[ -3.6  -1.3  -8.4 -20.3   5.2   3.7  15.7   2.8  -6.6  12.7  -1.9  -3.5
  -1.6   0.1  13.4  -8.6   6.9   6.0   4.4  24.7  -9.1 -19.7   3.8   4.4
  -2.6  -5.4  -3.7   4.4  -7.9  -7.4  -1.3  10.2   6.7   4.0   7.9  -4.0
  10.4   6.0   0.0 -18.8   2.9   1.7  20.3 -12.7   4.0   0.0   5.7   1.5
   9.6  -8.3  -5.3  13.5   6.1   8.5  -2.1 -16.5  14.7  33.2  -5.1  -4.7]	<31> + <53>
[ -2.8 -22.9  -2.8 -12.8  -9.4   0.8  -1.1 -11.1   3.9  -2.8  -1.2  -3.3
  10.3 -38.5   0.9  -4.3  10.7  -5.5  25.7  -4.3  10.1  -2.3   6.6   3.8
 -11.4   1.0  13.1   0.6  -4.3 -10.9   8.1  -2.5   8.7  -0.8   0.0  -3.8
  -2.3   4.0  -0.5  27.8  -4.0   2.1 -24.0   2.5  -9.2  -2.6   5.8  -2.1
   3.3  -9.6  14.9 -13.2  -3.4   7.4  -2.8  30.8   5.2  -7.0  12.7  -7.6]	<26> + <54>
[  1.7  -3.2  -2.8 -16.9  16.9  16.1 -11.1  -5.7  -8.5   9.6  -0.1  -6.3
  -2.3   1.5  18.3 -16.3   1.5  12.6   1.3  24.2 -16.6 -15.3  12.4  -0.2
   2.0  14.9   0.3   7.5   1.3  -6.6  -8.9   2.4   2.3  -0.8   6.8  -2.4
   7.5   4.8  -0.8 -11.3  -7.4  -6.8  27.9 -12.3   9.5   0.6  15.5   8.7
  17.9 -12.3 -17.1   5.0   5.8   2.1  -7.3 -19.6  -2.4   8.9   5.2  -3.1]	<31> + <53>
[  2.9 -19.7  -5.2   9.5  -2.3  -9.5  -4.2  -1.4  -2.6   4.4  -2.3   8.8
  -7.7  -4.5   1.4  -0.8   3.5 -10.3  -4.0 -10.3   3.4   1.6   6.9 -11.7
 -13.9  -6.5   5.7  -1.1   6.1 -13.3   2.3   6.0  -2.8  -6.0   1.7  -4.2
  21.7   3.7   0.8  12.1   7.4   3.8 -20.7   1.2  -1.5  -5.1   1.5   1.8
   0.7  -3.5  10.8   0.9   5.6  -2.7  -5.9  10.5   0.4   1.8   2.3   3.1]	<34> + <54>
[  5.9  -6.7 -16.1  -3.7   4.2  -6.3 -12.2 -13.7  -6.4   5.4  -3.9  -8.9
  -7.5   6.3  -0.3 -14.2  -6.6  -7.8 -30.8   6.0   6.7  -9.5   9.0  -5.4
  -3.6   1.6  -3.4   6.7   0.7   2.6   1.4  17.2  -9.6  13.3  10.1  -3.7
  33.0  12.0  14.2  -3.8   8.5  -0.9   9.3 -12.9   0.6  -4.8  -2.7   1.2
  -3.1   2.8   8.8   3.6  27.9  -3.3   1.5 -19.3   5.3  17.1  -5.0   7.8]	<34> + <53>
[ 13.1 -22.4  -3.9  14.6 -10.3   0.0  -3.3   1.8   4.6  -3.4   3.7   5.0
  -8.0   3.8   1.6  -2.1   5.1  -7.6  -4.1 -10.1  -2.6  12.0   9.2 -10.2
  -6.9  -5.0   4.3   7.0   2.1  -3.8  -5.0   4.6  -1.9   0.2  -0.4   3.5
  17.5  11.4   4.0   9.9   9.4   6.7  -6.8  -8.0   8.0   1.0   2.1   8.2
  -7.3 -14.5  13.0   1.8 -16.4  -4.5  -3.3   8.3   4.5  -4.3  -2.0  10.7]	<34> + <54>
[ -7.9 -18.0  -6.2  13.7  -5.2  -6.3  -5.1  -1.5   2.8   3.2  -5.3  -6.7
  -4.6  12.8  -2.3 -12.6  -4.5 -11.0 -23.8 -12.2   5.0   7.3   6.9  -7.0
  -7.0   9.0   6.9  -6.0   9.8   3.6   5.4  10.6  -4.7  -5.3   3.6  -6.1
  32.0  11.5   8.3  15.4   4.8  -2.1 -17.2  -4.1   6.5   1.3  -3.4   5.6
 -17.1   1.3  15.8  -8.2   3.4 -11.9   3.8   5.1 -10.5  -2.3   3.4   8.6]	<34> + <54>
[-11.1 -24.7  -4.3   8.9  -4.3  -4.6  -6.3 -17.1  -3.3  11.4  11.6  12.0
   8.9 -14.2   0.6  -7.4  12.2   1.9  25.9 -12.6  12.5  -1.9   3.3  -4.8
  -2.4 -19.2  13.9  -3.1   4.6  -6.3   4.6   0.2  13.6  -2.0   2.9  -6.8
  24.3   2.7   1.2  22.8  -2.7  -4.5 -22.5  -2.8   0.0  -2.3   4.7   8.7
  -4.2   2.4  25.2 -13.7  -6.9 -16.8 -10.3  16.6  -5.7   0.9  11.8   2.0]	<26> + <54>
[ -4.9 -21.9   7.9  -7.6   3.4   2.8  -5.2 -14.2   4.1  11.7   3.4   2.2
   5.7 -14.3  -1.0  -6.1  13.7   4.5  45.4  -2.5  10.8 -12.2  10.0   5.9
  -6.8  -4.2   9.7   5.7  -3.3 -11.0   1.2   1.0   8.1  -9.4   7.4   2.2
   3.6   1.4  -7.1  14.9   0.1   4.4 -18.9  -0.7   7.7  -6.7  16.3   5.1
   6.9   2.7   5.3  -8.5  -1.5  -5.1  -6.8  16.2  -4.8  -2.2  14.8 -10.4]	<26> + <54>
[  7.1  -4.8   4.6   0.3  -6.4   2.8  -3.6  -4.1  -8.8   1.8   6.0   8.4
  -2.7   1.4   6.0   9.9  15.4  20.0  19.8   7.6 -12.2   1.4  -4.5  -2.9
   5.2  -7.3  12.7   3.4  -0.2 -11.4   0.5  -6.1   6.0  -5.2  -8.4   7.0
   9.1  -1.7 -12.7   1.8  -2.4   7.2  16.8  -0.1  -0.8   4.1   3.6  13.5
   3.9 -10.7 -11.4   1.9 -27.4 -10.6 -10.2 -20.0  11.0   9.3  -3.6  -0.4]	<31> + <54>
[  8.0  -2.0  -7.4 -14.0  19.0  -3.9  -2.7  -3.8  -3.8   6.0   1.3  -9.1
 -16.1  -6.2  10.9  -9.9  -1.9   0.9   4.9  15.8   3.5 -26.8  -0.3  11.6
   3.9  -0.5  -3.7   0.6   4.0  -3.6   7.1  15.0  -4.5   5.7   8.6   0.6
  10.7   4.4   4.2  -8.0   3.4  -5.5  -1.1  -3.9   4.6  -4.2  11.0   3.9
  11.3   9.1  11.3  -2.9  21.7  -1.9   0.7 -22.2  -1.8  13.9  -9.6   0.4]	<31> + <53>
[-10.3 -25.0 -15.4   8.2 -12.8  -5.4  -3.6   0.6  -6.8   1.4  -7.2   8.0
   0.8   3.1  -7.6  -8.3  10.7  -6.3   7.4 -14.4  21.3  -8.5   6.7 -17.1
 -10.1 -14.0  12.1   3.8  -8.4 -13.8  11.8  12.5   1.1  -1.6 -10.5  -3.5
  20.0  10.9  -0.7   6.8   4.8   1.0 -11.5 -10.8 -23.3  -2.8 -10.3  -4.5
 -18.2   9.5   3.1  -2.2   7.2  -6.3 -20.1   3.0   5.6  -0.9 -10.0   9.2]	<34> + <54>
[-10.2 -18.1  -1.1  -2.4  -7.4  -6.3  -4.8  -7.7 -10.6   2.3  -1.3   1.7
  12.3   0.4   8.0   7.6  11.6   0.7  36.8  15.9  -2.7   5.4   0.6  -0.7
  -5.4   7.2   6.8  12.7  -7.8 -14.8  -3.6  -0.9   1.8   1.3  -0.5   3.8
  16.0   6.0  -4.5   1.3  -2.7   0.9  -4.6  -9.6   6.1  -0.5  18.1   1.8
  -3.6 -18.1  11.7  -4.6  -7.4   7.0 -17.6   4.1   3.7   2.8   7.6   0.6]	<31> + <54>
[ -3.1 -14.7   0.1  -0.2   9.6 -19.9  -9.5 -15.1  -0.6   8.5   4.2  20.8
   2.9 -15.7   2.2   4.0  22.8  22.9  24.9  -0.2   9.2  -8.7   0.6  -0.3
   4.8   5.2  11.3   6.2   2.8 -15.4   6.2  -5.2  10.9  -2.8  -0.4   2.5
  20.0   4.0 -12.5  15.8  -2.3   3.1  -2.8  -2.3   8.5   0.4  10.5  15.7
   2.2   3.2   4.0  -3.7 -22.6 -13.0 -10.6  -6.9  -4.5  -6.3   7.2  -4.8]	<26> + <54>
[  3.7 -23.8  -4.3  10.6  -5.0  -9.3  -1.3  -2.1   0.8  11.9  -7.0  -2.1
  -2.3  -1.0  -5.8  -8.8  -1.2  -4.7   1.6  -8.9   6.8   8.5  14.1 -15.7
 -10.6   1.7   3.6  17.9   1.1  -9.3   0.9   9.4  -1.6   0.2  -1.9  -1.8
  14.1   7.3   5.1   2.3  13.1   9.7   2.7 -15.1   1.2  -3.4  -0.1   4.7
 -10.7  -4.8   3.6   1.6  -9.6  -6.0  -7.5   2.7   1.0   1.8  -6.5  -3.4]	<34> + <54>
[  0.9 -13.0 -17.0   7.4  -6.1   2.3  -8.5  -0.2  -3.1   6.2 -11.9  -7.0
  -6.3  11.1   1.3 -10.6 -12.8 -13.6 -43.5   3.1  -2.9   3.5  12.1 -13.9
   3.9  -0.2  -5.2  -1.2   2.7   4.9   9.3  15.4 -10.7   0.3   4.3  -6.6
  33.6  10.1  14.1   1.4   5.4  -6.1   0.5 -13.8   5.9  -0.4  -7.5   0.2
  -9.8  -8.4   1.3   4.8  21.8   0.6   0.4  -7.2  -2.9   9.7  -6.0  14.5]	<34> + <53>
[  4.8 -13.1   4.3  -4.8  -9.0  -1.2 -10.2  -3.3   4.9  -0.4   6.1 -17.1
 -14.5  -5.3  -3.3   2.2  16.7   5.6  19.7  -1.2   3.0  -6.3  -2.9  -0.5
 -16.4  -3.8  15.6   3.8 -10.3 -14.7  -0.2  -1.1  12.5  -7.7  -7.1  -3.3
  -4.0 -11.7  -5.2   8.5  -2.5   9.0  21.5  -4.1  -0.2  -5.5  -1.0  11.9
  10.3 -11.6 -18.9  -5.3 -26.6   1.0 -14.4  12.0  -0.1  -4.3  -0.9  -7.2]	<31> + <54>
[ -3.6  -4.5  -6.4 -13.1  19.3   4.6  -4.0  -7.2 -12.9   7.3  -1.5  -6.1
   2.5  -9.5  17.2  -7.2   3.4  13.9   7.6  24.6 -12.6 -19.9  -4.6  10.4
   9.8   1.7  -0.8   8.5  -6.7 -18.3   2.5  -0.6   8.9   3.5   7.3  -0.9
   1.9   4.6  -5.2 -13.1  -1.8  -5.2  12.0  -6.3   2.0  -3.2  13.3   7.7
  22.9  -6.8  -4.2   1.8   9.1   6.5   1.5 -14.0  19.3  16.8   0.5   4.8]	<31> + <53>
[  2.6  -0.9  -4.7 -10.0   0.7  -4.9  -4.1  -3.3  -2.6   4.1   6.2  -7.5
  -2.7   5.2  26.2  -1.8  -4.2   3.1 -10.1  18.4 -10.2  -9.2  -1.6   5.4
   5.8   5.4   0.6   3.6   2.1  -2.2  -1.2   6.9   1.1   5.4 -12.7   3.0
  21.7  10.6   3.4 -12.7  -0.3  -1.5  26.2  -7.4   0.2  -5.5   7.3   8.9
  12.7  -4.6   3.4   7.0   9.9  -4.0  -7.0 -28.4   7.7  18.1  -1.7   1.9]	<31> + <53>
[ -0.8 -27.9  -2.9   2.6   4.8 -12.5  -2.6 -14.7  -1.7   6.6   7.8   4.6
  -0.1  -6.6  13.4  -4.5  16.0  11.4  50.6  -1.0   8.3  -5.9   5.0  -4.5
  -0.8   9.3   7.9   8.0  -0.2 -26.8   2.3  -2.3   5.0  -3.3 -11.1   6.2
   7.7   2.1  -4.9   8.8  -2.0  66.1 -16.6  -9.5   7.6   3.8  10.6  -7.3
 -10.8   1.4   5.8  -2.2 -28.3  -6.4   8.6  -6.3  -5.7  -8.8   6.4  -4.7]	<26> + <54>
[  6.8  -5.5   0.1  -4.8   0.8  -5.6 -10.3  -2.0  -2.1  -4.0   9.9  27.2
   5.4  -8.1  -3.2  10.0  13.1  15.1  26.5 -17.6   0.3   1.5 -22.6   1.8
  -7.1   2.3   9.5  10.6  -0.3  -3.7   7.4  -3.4   5.9  -8.4  -2.8  -0.7
   3.5  -6.2 -13.4   5.5  -2.9   6.9   9.8  10.1 -10.1  -0.3   9.5  16.3
   9.3  -7.0  -7.3  -3.0 -27.5   1.8  36.2  -1.1  10.4  -3.4   5.7  -2.6]	<31> + <54>
[ -0.4   1.9  -7.5 -17.5  18.1   0.6  -9.7  -8.5   4.2   3.0   8.9  -3.1
 -18.8   0.4  11.0   0.8  -3.6  11.0   5.7  16.3 -17.2 -11.0   2.9   6.0
  -5.9   6.5  -7.7   0.8  -1.0  -1.0  -8.4   4.4  -1.2   1.2   8.2   4.8
   6.0  -3.2  -2.6  -9.0  -2.0  11.1  33.9  -8.3  10.6   3.5   9.6   4.3
  14.0  -7.6  -5.9   0.7 -10.9   4.1  -2.1 -17.8   2.7   5.8   1.2  -2.9]	<31> + <53>
[  1.2 -14.3   5.1  -2.4  -4.7 -10.1  -3.5  -6.1  -0.2   3.1   0.3   3.7
  -5.2  -0.6  -2.9  -0.9  16.9   4.0  36.2   2.4  -4.4  -2.4   8.0  -3.8
  -5.5  -5.9   6.7   9.2  -7.5 -15.7   1.8   0.4   2.6  -2.5  -9.7  -3.7
   3.2   0.8  -9.6   5.4  -5.0   8.1   4.9 -13.7   3.7  -1.5  -1.7   3.9
  10.2  -0.3  -5.8 -10.0  -8.0   2.1 -11.2  -5.2   6.6  -1.4   4.4  -9.4]	<31> + <54>
[  2.2 -24.7   1.0  -2.9   7.8   0.1   1.4  -8.6  -0.6   7.9   6.5   1.0
   1.0 -11.8   4.9  -7.7   7.4   9.2  32.2  -5.0  -3.2   0.8   1.1   0.2
  -9.0  14.4   8.9  -3.0   0.3 -10.3   6.0  -2.2 -12.2  -9.0   8.0  -1.0
  10.8  -2.2   0.7   8.7  -1.4  -4.9  -4.9  -2.1   6.1   0.1  16.5  11.8
   0.4   3.3  13.7   1.2 -14.9  -7.8  -1.8   7.6   6.8   2.0  11.6  -9.0]	<26> + <54>
[ 10.8 -18.6  -2.9  13.6 -13.5 -20.4  -0.1   0.3   5.3   2.2   4.1   3.6
  -1.0   5.8 -15.0  -0.2  12.4  -7.9  12.4 -20.9   7.9  13.9   2.6 -19.5
 -26.1   4.5   5.6  14.8   1.9   4.8   3.2  11.2  -3.2  -4.6  -3.8  -1.2
  19.2  -3.6  -2.0   5.5   5.3   6.9  -1.7  -4.7  -3.4   1.3   0.8  14.5
 -16.4  -2.5   1.5  -7.8 -17.7  -7.2  -1.7   8.7  -7.0  -4.8  -5.5   1.1]	<34> + <54>
[  1.7  -0.2  -0.6   9.0  14.8  -3.8  -1.9  -3.4   0.0   8.2 -10.1   2.3
  -4.6   8.3  14.1 -12.3 -14.3   7.6 -33.4   9.0 -11.4  -3.1   9.1  -9.6
  13.9   8.1   2.2   5.4   5.4  -2.0  -6.2   9.2  -3.8  11.4   4.8   8.1
  22.6  17.7  16.9   4.6   3.2 -13.1  21.0 -15.5   8.3  -6.9 -10.2   6.0
  -8.8  -0.3   0.4  10.6   8.4 -10.9  -2.3 -18.5  -6.4   4.7 -11.9  32.7]	<34> + <53>
[ -7.6 -11.7   0.0   2.4 -18.0 -12.8  -2.9   5.9  -9.1  -4.2   5.0   2.7
   2.8   5.4  15.0   6.3  13.3  -5.8  18.1  -8.7  -2.7   6.6   4.8 -10.5
 -14.4  -0.9   8.9   6.4  -2.4  -5.6   3.0   3.6  -0.5  -2.1  -5.3  -3.0
   9.4  -1.0  -5.2   1.7   5.7   9.1   1.7   1.2  -9.9   1.3  -6.7   5.0
  -0.8  -8.4   7.5  -6.0 -16.5   0.7 -10.6  -0.1  20.9   1.8   9.0  -1.8]	<31> + <54>
